Here is a tiny trained network, its code and every weight. The questions are about switching its units off for an input and a class, where a switched-off unit gives its printed mean instead of its output.

import numpy as np


def w(rows, s, z=0):
    codes = np.array(rows[::2]) - 128.0
    scale = np.full(codes.shape[1], s)
    scale[-1] = z or s
    return codes * scale


def norm(h):
    return h / np.sqrt((h * h).mean(-1, keepdims=True) + 1e-5)


def f(y):
    return y / 2 * (1 + np.tanh(0.7978845608 * (y + 0.044715 * y**3)))


def log_softmax(a):
    a = a - a.max(-1, keepdims=True)
    return a - np.log(np.exp(a).sum(-1, keepdims=True))


def net(x, mask):
    res = np.array(x, float).reshape(1, 7) / 4 @ E
    u = 0
    for l in range(3):
        y = f(norm(res) @ A[l][:, :-1].T + A[l][:, -1])
        res = res + np.where(mask[u : u + 3], y, B[l][:, -1]) @ B[l][:, :-1]
        u += 3
    return log_softmax(norm(res)[-1] @ U[:, :-1].T + U[:, -1])


A, B = {}, {}
E = w([
[125,119,143,128,116,137,132,125,116,136,127,124],'x0',
[91,88,131,137,108,157,128,32,253,141,162,31],'x1',
[137,150,107,120,143,129,117,140,136,129,127,109],'x2',
[223,178,226,136,151,60,166,152,148,153,68,103],'x3',
[136,119,127,124,121,147,136,128,129,123,116,134],'x4',
[135,147,103,128,124,126,113,135,141,121,117,119],'x5',
[141,115,122,123,145,123,137,122,130,127,137,140],'x6',
],0.015)
A[0] = w([
[10,67,10,114,118,192,98,99,104,115,214,139,68],'0.n1',
[60,98,6,127,128,172,109,130,49,123,170,153,174],'0.n2',
[101,131,81,141,137,130,116,159,15,115,137,203,254],'0.n3',
],0.019,0.0048)
B[0] = w([
[153,89,90,224,132,134,156,177,119,151,70,124,253],'0.n1',
[73,181,167,5,117,115,100,76,133,99,207,142,225],'0.n2',
[128,159,163,72,113,121,160,116,120,106,131,136,211],'0.n3',
],0.016,0.035)
A[1] = w([
[118,98,156,123,124,146,140,72,254,131,143,56,4],'1.n1',
[77,62,38,202,131,164,135,142,146,153,133,116,138],'1.n2',
[118,106,89,115,155,147,55,93,152,126,171,127,105],'1.n3',
],0.033,0.0035)
B[1] = w([
[37,113,183,137,159,75,189,168,254,171,80,126,207],'1.n1',
[165,105,85,229,109,166,39,68,89,108,200,127,253],'1.n2',
[133,145,91,100,73,166,147,131,147,133,122,93,134],'1.n3',
],0.018,0.035)
A[2] = w([
[116,88,105,114,114,151,144,134,193,143,137,109,2],'2.n1',
[250,172,136,175,153,104,146,205,30,135,52,175,19],'2.n2',
[132,160,161,148,150,85,134,178,121,154,71,144,88],'2.n3',
],0.026,0.00089)
B[2] = w([
[154,147,124,98,163,164,156,123,106,113,141,113,169],'2.n1',
[251,106,122,127,129,152,68,157,75,153,49,77,249],'2.n2',
[147,111,117,130,144,114,123,146,103,142,115,147,235],'2.n3',
],0.02,0.018)
U = w([
[75,202,134,47,100,134,158,107,91,89,185,131,253],'0',
[228,164,165,117,163,103,107,166,76,149,63,89,25],'1',
[94,133,89,254,117,155,87,74,129,112,213,110,129],'2',
[93,137,194,184,191,75,170,147,218,170,97,90,124],'3',
],0.011,0.0014)

Each question gives the input, the list of numbers given to net, and the class t.
The units are the neurons (one row each of A and B). Each row of codes is followed by its name. A weight is (code - 128) times the scale printed after its matrix; where a second scale follows, it is the last column's (A, B and U).
mask holds one flag per neuron, layer by layer. A switched-off neuron (its flag False) gives its mean, the last column of its row in B, instead of its output. The means were averaged over made-up inputs and are rounded, as every weight is.
A unit's drop is (log p(t) with every unit on - log p(t) with that unit switched off) / (log p(t) with every unit on - log p(t) with every unit switched off).
The circuit of an input: a set's keep is (log p(t) with only the set's units on - log p(t) with every unit switched off) / (log p(t) with every unit on - log p(t) with every unit switched off). Starting from all 9 units, units are removed one at a time, each time the one whose removal leaves the highest keep (on an exact tie, the one counted first), for as long as the keep stays at least 0.8.
circuit, biggest first: the units of the circuit, biggest drop first
top k neurons: the k neurons with the biggest drops, biggest first
k most important neurons of layer l: the k neurons of layer l with the biggest drops, biggest first
drop when u is switched off: that unit's drop, to one decimal
input [7,-2,-8,-4,0,-4,-3], class 0: top 2 neurons -> 0.n2, 1.n2
input [-4,-5,-1,-5,4,1,-5], class 0: circuit, biggest first -> 0.n2
input [-1,1,2,6,-7,1,-3], class 3: circuit, biggest first -> 0.n1, 1.n2, 2.n2, 0.n2
input [5,1,4,1,-7,0,3], class 3: top 2 neurons -> 0.n1, 0.n2
input [4,1,-2,4,8,6,5], class 3: 2 most important neurons of layer 0 -> 0.n1, 0.n2
input [1,2,-8,1,-6,0,-4], class 3: 2 most important neurons of layer 0 -> 0.n1, 0.n2
input [4,7,3,1,5,-7,1], class 3: top 2 neurons -> 1.n1, 0.n1
input [7,8,5,2,-6,-4,-2], class 3: top 2 neurons -> 0.n1, 1.n1
input [1,-1,0,-2,0,-3,-4], class 0: drop when 0.n2 is switched off -> 1.0
input [-2,8,-6,3,-5,-3,-2], class 3: drop when 0.n1 is switched off -> 1.5
input [-7,-2,0,-1,2,3,2], class 0: drop when 0.n3 is switched off -> 0.0
